Below are the code and all the weights of a small trained network. Each question names an input and a class and asks about switching units off, where a switched-off unit gives its printed mean instead of its output.

import numpy as np


def w(rows, s, z=0):
    codes = np.array(rows[::2]) - 128.0
    scale = np.full(codes.shape[1], s)
    scale[-1] = z or s
    return codes * scale


def norm(h):
    return h / np.sqrt((h * h).mean(-1, keepdims=True) + 1e-5)


def f(y):
    return y / 2 * (1 + np.tanh(0.7978845608 * (y + 0.044715 * y**3)))


def log_softmax(a):
    a = a - a.max(-1, keepdims=True)
    return a - np.log(np.exp(a).sum(-1, keepdims=True))


def net(x, mask):
    res = np.array(x, float).reshape(1, 7) / 4 @ E
    u = 0
    for l in range(3):
        y = f(norm(res) @ A[l][:, :-1].T + A[l][:, -1])
        res = res + np.where(mask[u : u + 5], y, B[l][:, -1]) @ B[l][:, :-1]
        u += 5
    return log_softmax(norm(res)[-1] @ U[:, :-1].T + U[:, -1])


A, B = {}, {}
E = w([
[200,191,156,111,87,93],'x0',
[185,125,188,185,172,180],'x1',
[109,76,188,194,64,108],'x2',
[63,166,151,143,243,3],'x3',
[144,111,132,114,123,110],'x4',
[137,120,132,118,126,117],'x5',
[140,106,137,105,120,110],'x6',
],0.0051)
A[0] = w([
[91,175,115,76,56,88,136],'0.n0',
[147,107,132,150,180,80,254],'0.n1',
[199,141,66,108,163,111,50],'0.n2',
[207,105,157,166,190,158,113],'0.n3',
[150,194,254,114,119,144,127],'0.n4',
],0.0094,0.0016)
B[0] = w([
[208,154,49,227,132,152,253],'0.n0',
[173,131,87,70,79,190,225],'0.n1',
[67,255,177,94,174,159,191],'0.n2',
[134,90,50,101,119,73,243],'0.n3',
[195,173,113,172,136,119,231],'0.n4',
],0.0075,0.0029)
A[1] = w([
[111,80,37,143,125,105,15],'1.n0',
[92,159,151,158,197,2,119],'1.n1',
[110,127,96,236,147,133,75],'1.n2',
[140,72,191,180,74,76,3],'1.n3',
[120,123,159,231,69,35,204],'1.n4',
],0.0095,0.00045)
B[1] = w([
[192,55,167,205,190,111,250],'1.n0',
[153,91,248,70,94,81,212],'1.n1',
[182,139,1,15,162,119,211],'1.n2',
[24,224,112,146,124,40,219],'1.n3',
[135,244,109,104,80,207,254],'1.n4',
],0.0065,0.0037)
A[2] = w([
[66,114,116,93,136,145,201],'2.n0',
[1,41,90,159,181,116,110],'2.n1',
[165,90,65,158,53,100,233],'2.n2',
[81,113,141,141,129,142,5],'2.n3',
[223,140,60,208,140,55,122],'2.n4',
],0.0087,0.0013)
B[2] = w([
[230,253,102,94,84,138,139],'2.n0',
[155,226,141,237,168,114,184],'2.n1',
[63,80,131,57,111,153,213],'2.n2',
[133,193,83,209,201,72,115],'2.n3',
[145,41,68,154,218,18,253],'2.n4',
],0.0063,0.0064)
U = w([
[165,85,82,132,148,101,117],'0',
[71,254,140,93,92,188,150],'1',
[189,164,132,218,152,157,176],'2',
[143,144,110,100,134,139,172],'3',
[113,97,219,38,66,174,217],'4',
[126,149,94,97,134,139,59],'5',
[151,133,114,126,141,143,3],'6',
],0.0089,0.0024)

Each question gives the input, the list of numbers given to net, and the class t.
The units are the neurons (one row each of A and B). Each row of codes is followed by its name. A weight is (code - 128) times the scale printed after its matrix; where a second scale follows, it is the last column's (A, B and U).
mask holds one flag per neuron, layer by layer. A switched-off neuron (its flag False) gives its mean, the last column of its row in B, instead of its output. The means were averaged over made-up inputs and are rounded, as every weight is.
A unit's drop is (log p(t) with every unit on - log p(t) with that unit switched off) / (log p(t) with every unit on - log p(t) with every unit switched off).
The circuit of an input: a set's keep is (log p(t) with only the set's units on - log p(t) with every unit switched off) / (log p(t) with every unit on - log p(t) with every unit switched off). Starting from the 12 units with the biggest drops (on a tie, the unit counted first), units are removed one at a time, each time the one whose removal leaves the highest keep (on an exact tie, the one counted first), for as long as the keep stays at least 0.8.
circuit, biggest first: the units of the circuit, biggest drop first
most important unit: the unit with the biggest drop
k most important neurons: the k neurons with the biggest drops, biggest first
top k neurons in layer l: the k neurons of layer l with the biggest drops, biggest first
input [-4,-1,-4,0,3,-4,4], class 1: circuit, biggest first : (0.n2, 2.n4, 0.n3)
input [-6,0,1,7,-4,-6,6], class 4: 3 most important neurons : (1.n1, 0.n0, 2.n4)
input [1,2,8,0,2,5,3], class 1: most important unit : 1.n4
input [-6,3,-5,8,4,6,-4], class 4: 3 most important neurons : (1.n1, 0.n0, 2.n4)
input [-1,0,7,8,3,5,-4], class 4: 3 most important neurons : (1.n1, 0.n0, 2.n1)
input [4,1,0,-6,-4,-6,-3], class 4: circuit, biggest first : (0.n0, 2.n2, 2.n1, 1.n4)
input [4,6,1,-5,-1,5,-3], class 0: 2 most important neurons : (0.n3, 2.n4)
input [5,-3,7,3,-6,2,6], class 1: 2 most important neurons : (1.n4, 0.n3)
input [2,-3,-4,7,0,-6,-6], class 4: circuit, biggest first : (1.n1, 2.n4)
input [-6,3,-8,0,-5,-7,-7], class 1: circuit, biggest first : (0.n0, 2.n4)
input [-3,3,0,-6,-6,3,-3], class 4: 3 most important neurons : (0.n0, 2.n4, 2.n2)
input [7,6,7,5,2,-1,-5], class 1: top 3 neurons in layer 1 : (1.n4, 1.n0, 1.n3)
input [1,-5,7,-6,0,4,0], class 1: top 3 neurons in layer 0 : (0.n3, 0.n1, 0.n4)
input [7,-3,-8,1,7,0,6], class 1: circuit, biggest first : (0.n2)
input [4,-3,5,-5,1,-1,-1], class 1: 4 most important neurons : (1.n4, 0.n3, 0.n1, 1.n0)
input [-6,0,-2,7,6,-5,-4], class 4: 2 most important neurons : (1.n1, 0.n0)
input [-7,0,0,-2,0,-5,3], class 2: 2 most important neurons : (0.n0, 2.n1)
input [0,6,4,2,-3,5,-3], class 0: 3 most important neurons : (0.n3, 2.n4, 0.n1)
input [2,-3,6,3,3,-4,-2], class 1: top 2 neurons in layer 1 : (1.n4, 1.n3)
input [7,1,2,8,0,5,6], class 4: circuit, biggest first : (1.n1)
